Below are the code and all the weights of a small trained network. Each question names an input and a target symbol and asks about switching units off, where a switched-off unit gives its printed mean instead of its output.

import numpy as np


def w(rows, s, z=0):
    codes = np.array(rows[::2]) - 128.0
    scale = np.full(codes.shape[1], s)
    scale[-1] = z or s
    return codes * scale


def f(y):
    return y / 2 * (1 + np.tanh(0.7978845608 * (y + 0.044715 * y**3)))


def softmax(a):
    e = np.exp(a - a.max(-1, keepdims=True))
    return e / e.sum(-1, keepdims=True)


def log_softmax(a):
    a = a - a.max(-1, keepdims=True)
    return a - np.log(np.exp(a).sum(-1, keepdims=True))


def net(x, mask):
    ids = ['αβδεζθλμξπτφψ'.index(c) for c in x.split()]
    T = len(ids)
    res = E[ids] + P[:T]
    u = 0
    for l in range(2):
        q, k, v = (res @ M[l].T for M in (Q, K, V))
        z = softmax(np.where(np.tri(T) > 0, q @ k.T / 4**0.5, -1e9)) @ v
        res = res + np.where(mask[u], z, O[l][:, -1]) @ O[l][:, :-1]
        u += 1
        y = f(res @ A[l][:, :-1].T + A[l][:, -1])
        res = res + np.where(mask[u : u + 8], y, B[l][:, -1]) @ B[l][:, :-1]
        u += 8
    return log_softmax(res[-1] @ U[:, :-1].T + U[:, -1])


Q, K, V, O, A, B = {}, {}, {}, {}, {}, {}
E = w([
[90,25,209,154,147,124,152,66,130,94,144,147],'α',
[106,144,60,161,115,65,127,100,141,124,110,96],'β',
[64,124,110,109,107,139,50,87,113,144,97,120],'δ',
[107,88,113,131,115,103,112,66,141,162,157,60],'ε',
[100,138,109,188,176,165,126,149,147,146,127,182],'ζ',
[113,151,111,143,161,114,123,100,133,68,208,111],'θ',
[158,192,137,116,122,83,139,91,161,105,175,231],'λ',
[167,220,128,101,83,157,97,137,146,177,91,183],'μ',
[163,121,132,104,84,154,192,128,128,172,109,139],'ξ',
[147,80,125,124,176,106,124,43,146,101,154,143],'π',
[73,175,135,169,57,107,164,150,112,117,135,76],'τ',
[148,168,132,48,141,211,121,132,119,194,250,141],'φ',
[139,123,101,111,106,117,155,93,135,159,201,31],'ψ',
],0.02)
P = w([
[122,89,182,86,123,42,65,168,190,149,135,118],'0',
[144,107,153,181,106,64,135,149,26,152,142,173],'1',
[163,84,119,100,111,102,89,198,189,130,153,107],'2',
[47,168,201,130,157,119,181,114,115,143,134,117],'3',
[170,83,71,105,108,137,87,177,177,117,155,118],'4',
[141,136,134,216,78,164,114,69,62,142,170,160],'5',
[156,91,61,97,114,151,100,165,191,96,134,111],'6',
[24,196,157,124,149,186,182,26,130,127,136,118],'7',
[159,88,27,96,111,165,99,154,175,85,115,121],'8',
[167,175,98,226,50,244,132,4,79,129,158,163],'9',
[155,98,31,79,107,170,118,171,184,49,107,123],'10',
[37,204,113,150,125,213,185,48,127,126,148,144],'11',
],0.012)
Q[0] = w([
[106,166,95,78,174,136,158,91,202,133,162,96],'L0H0',
[112,90,81,69,106,155,96,141,254,140,144,119],'L0H0',
[159,107,80,185,81,194,91,64,142,170,196,115],'L0H0',
[43,171,183,111,147,156,186,65,204,177,103,108],'L0H0',
],0.013)
K[0] = w([
[169,142,70,211,56,168,130,53,106,36,133,170],'L0H0',
[147,76,53,121,52,213,117,154,120,1,69,188],'L0H0',
[33,219,109,108,164,229,231,17,186,57,45,134],'L0H0',
[177,123,126,237,44,169,113,17,3,193,173,164],'L0H0',
],0.0081)
V[0] = w([
[144,2,131,104,49,132,141,85,41,140,113,59],'L0H0',
[103,11,190,116,153,207,100,108,92,114,154,201],'L0H0',
[170,107,68,134,213,113,160,76,155,62,208,88],'L0H0',
[215,151,208,67,119,146,170,148,127,99,119,127],'L0H0',
],0.0069)
O[0] = w([
[178,76,95,172,98,110,76,60,80,163,159,132,174],'L0H0',
[194,72,179,130,104,160,120,181,72,14,110,132,158],'L0H0',
[148,146,254,134,146,60,77,105,154,154,140,96,63],'L0H0',
[160,191,131,74,160,158,129,85,86,123,67,92,2],'L0H0',
],0.012,0.0059)
A[0] = w([
[139,158,201,128,117,113,52,206,150,118,169,63,14],'L0N0',
[131,128,150,142,183,175,104,134,131,209,148,166,199],'L0N1',
[98,81,147,114,123,113,185,71,87,91,136,112,180],'L0N2',
[135,172,154,98,105,106,105,154,193,115,184,206,5],'L0N3',
[133,207,151,220,109,135,195,86,49,164,143,132,130],'L0N4',
[228,111,119,49,120,127,146,159,190,153,112,124,95],'L0N5',
[39,200,181,235,209,118,178,131,122,155,131,159,160],'L0N6',
[100,119,171,194,98,189,149,95,2,147,129,174,236],'L0N7',
],0.007,0.0024)
B[0] = w([
[84,133,208,228,203,61,186,141,128,154,179,78,146],'L0N0',
[111,141,111,103,110,64,173,85,176,135,150,46,165],'L0N1',
[222,253,86,152,108,207,119,166,97,117,149,190,163],'L0N2',
[118,106,98,135,136,136,111,154,109,60,167,165,163],'L0N3',
[64,87,133,99,195,157,31,52,41,123,137,119,172],'L0N4',
[204,61,150,130,126,33,150,81,176,99,150,88,154],'L0N5',
[141,111,158,38,50,163,115,109,152,151,106,86,175],'L0N6',
[186,189,34,183,140,51,171,102,92,72,175,85,254],'L0N7',
],0.0073,0.0089)
Q[1] = w([
[80,189,191,134,112,162,94,57,94,110,100,99],'L1H0',
[158,143,195,115,195,159,180,192,57,126,20,89],'L1H0',
[95,122,128,154,125,254,141,64,177,74,155,68],'L1H0',
[76,176,105,180,147,48,68,114,110,106,145,246],'L1H0',
],0.0055)
K[1] = w([
[118,147,140,110,187,175,118,128,112,66,199,143],'L1H0',
[150,103,101,2,183,63,152,132,117,127,210,143],'L1H0',
[65,197,146,160,75,174,158,58,105,139,169,156],'L1H0',
[62,108,78,166,189,125,55,198,143,136,107,11],'L1H0',
],0.0059)
V[1] = w([
[218,92,137,77,117,115,154,145,119,193,107,161],'L1H0',
[172,161,140,173,133,80,77,120,176,170,54,253],'L1H0',
[150,156,128,46,97,100,93,132,114,107,216,190],'L1H0',
[74,136,117,101,146,93,85,97,127,28,109,134],'L1H0',
],0.0054)
O[1] = w([
[79,124,123,149,135,212,92,37,146,77,131,147,3],'L1H0',
[122,159,91,179,144,210,42,67,213,118,208,22,4],'L1H0',
[211,202,143,46,132,83,117,153,164,72,158,254,236],'L1H0',
[173,206,116,80,185,122,93,188,156,191,192,37,199],'L1H0',
],0.0066,0.0049)
A[1] = w([
[163,56,140,147,118,120,96,175,254,105,133,121,28],'L1N0',
[157,101,196,77,97,61,87,156,185,128,104,92,180],'L1N1',
[232,187,198,211,112,230,124,86,131,57,149,147,101],'L1N2',
[195,31,193,159,187,209,120,177,163,114,97,131,85],'L1N3',
[164,181,13,181,143,152,169,170,144,89,129,115,28],'L1N4',
[99,58,88,128,107,133,68,182,195,102,141,118,32],'L1N5',
[139,94,113,58,40,190,189,222,161,163,89,145,211],'L1N6',
[102,104,202,140,101,159,103,37,126,203,132,126,2],'L1N7',
],0.007,0.004)
B[1] = w([
[39,168,82,80,206,112,137,104,76,75,49,120,190],'L1N0',
[194,84,106,180,144,193,152,133,98,139,117,166,195],'L1N1',
[77,121,98,100,136,102,112,158,140,153,127,96,189],'L1N2',
[131,117,91,215,145,215,149,124,152,211,97,171,136],'L1N3',
[117,116,189,122,163,151,60,153,147,173,93,162,254],'L1N4',
[162,98,153,85,147,116,137,149,76,163,78,103,203],'L1N5',
[100,136,168,145,78,154,95,74,139,119,135,44,229],'L1N6',
[48,158,124,58,110,151,97,119,111,121,120,255,147],'L1N7',
],0.01,0.0097)
U = w([
[127,124,56,204,102,194,151,223,140,152,168,197,205],'α',
[98,136,41,123,161,52,205,154,152,190,108,115,75],'β',
[115,28,154,53,155,115,54,146,83,104,127,84,61],'δ',
[102,96,189,106,194,115,79,49,97,132,117,158,4],'ε',
[22,146,108,149,179,221,196,135,84,119,109,126,132],'ζ',
[83,130,207,169,191,80,119,111,131,123,137,102,177],'θ',
[130,164,104,82,144,87,184,136,125,61,105,168,182],'λ',
[174,169,188,112,158,145,75,124,194,159,108,109,206],'μ',
[174,103,88,179,94,118,151,11,162,77,168,108,203],'ξ',
[163,143,117,130,255,191,118,46,57,169,95,130,4],'π',
[67,121,144,180,42,97,187,198,175,111,160,107,226],'τ',
[170,88,222,110,145,144,141,133,120,200,108,176,110],'φ',
[69,85,154,113,113,129,152,133,160,172,143,197,98],'ψ',
],0.0048,0.0032)

Each question gives the input, a string of symbols that net reads in full, and the target symbol t.
The units are the heads (4 rows each of Q, K, V and O) and the neurons (one row each of A and B). Each row of codes is followed by its name. A weight is (code - 128) times the scale printed after its matrix; where a second scale follows, it is the last column's (O, A, B and U).
mask holds one flag per unit, layer by layer, with each layer's heads first. A switched-off unit (its flag False) gives its mean, the last column of its rows in O or B, instead of its output. The means were averaged over made-up inputs and are rounded, as every weight is.
A unit's drop is (log p(t) with every unit on - log p(t) with that unit switched off) / (log p(t) with every unit on - log p(t) with every unit switched off).
The circuit of an input: a set's keep is (log p(t) with only the set's units on - log p(t) with every unit switched off) / (log p(t) with every unit on - log p(t) with every unit switched off). Starting from the 12 units with the biggest drops (on a tie, the unit counted first), units are removed one at a time, each time the one whose removal leaves the highest keep (on an exact tie, the one counted first), for as long as the keep stays at least 0.8.
circuit, biggest first: the units of the circuit, biggest drop first
unit that matters most: the unit with the biggest drop
top k neurons: the k neurons with the biggest drops, biggest first
k most important neurons of layer l: the k neurons of layer l with the biggest drops, biggest first
input ε ξ β δ φ α ξ φ ζ δ, target λ: circuit, biggest first -> (L0H0 L1H0 L1N4)
input φ α ε ζ ε δ δ δ δ θ θ λ, target φ: circuit, biggest first -> (L0H0 L0N6 L1N1)
input μ φ ζ θ π δ φ δ φ β, target α: circuit, biggest first -> (L0H0 L1N6)
input φ δ δ μ, target α: circuit, biggest first -> (L0H0)
input ε π β ψ, target θ: top 2 neurons -> (L0N0 L0N6)
input μ ζ μ ε ψ δ δ τ ψ θ, target β: circuit, biggest first -> (L1H0 L0H0)
input φ ξ β α ξ λ θ ξ δ π β μ, target θ: circuit, biggest first -> (L0H0 L0N0)
input δ δ β ξ φ λ, target π: circuit, biggest first -> (L0H0 L0N4)
input ξ τ δ φ β θ β δ, target φ: circuit, biggest first -> (L0H0 L1N1 L1H0 L0N6)
input φ π δ δ β, target β: top 4 neurons -> (L1N0 L1N6 L1N4 L0N2)
input δ φ δ δ φ δ β ξ ε ξ φ ζ, target π: top 2 neurons -> (L0N4 L0N7)
input φ δ δ θ β ε φ ξ, target ξ: circuit, biggest first -> (L0H0 L0N7)
input β β ξ φ β ζ δ δ α, target α: circuit, biggest first -> (L1N3 L0N2 L0H0)
input δ ε φ ζ, target ξ: top neuron -> (L0N7)
input δ φ δ ζ φ ζ δ δ π φ λ β, target λ: top 2 neurons -> (L1N4 L0N4)
input ζ ξ δ δ φ, target δ: top 2 neurons -> (L1N5 L1N6)
input β ξ φ ξ ζ β, target π: top 2 neurons -> (L0N4 L1N4)
input ξ ε λ μ λ β ζ ψ ε φ, target ε: top 2 neurons -> (L0N4 L1N7)
input φ δ π, target π: top 4 neurons -> (L1N0 L1N1 L1N3 L0N7)
input δ μ δ φ β ζ, target λ: top 2 neurons -> (L0N7 L1N4)
input ζ φ φ, target ζ: 3 most important neurons of layer 1 -> (L1N0 L1N3 L1N1)
input δ β δ θ, target ψ: 2 most important neurons of layer 0 -> (L0N6 L0N7)
input β φ μ ζ δ β, target τ: top 2 neurons -> (L1N6 L0N6)
input ζ ε δ β δ φ π θ, target λ: unit that matters most -> L1H0
input φ ξ ξ ψ, target π: top 2 neurons -> (L0N4 L0N2)
input μ ψ δ μ ξ δ δ ζ δ β δ π, target ψ: top 3 neurons -> (L1N7 L0N6 L0N7)
input δ δ β θ ψ, target θ: top 2 neurons -> (L0N0 L1N0)
input δ δ ζ, target ζ: unit that matters most -> L1N0
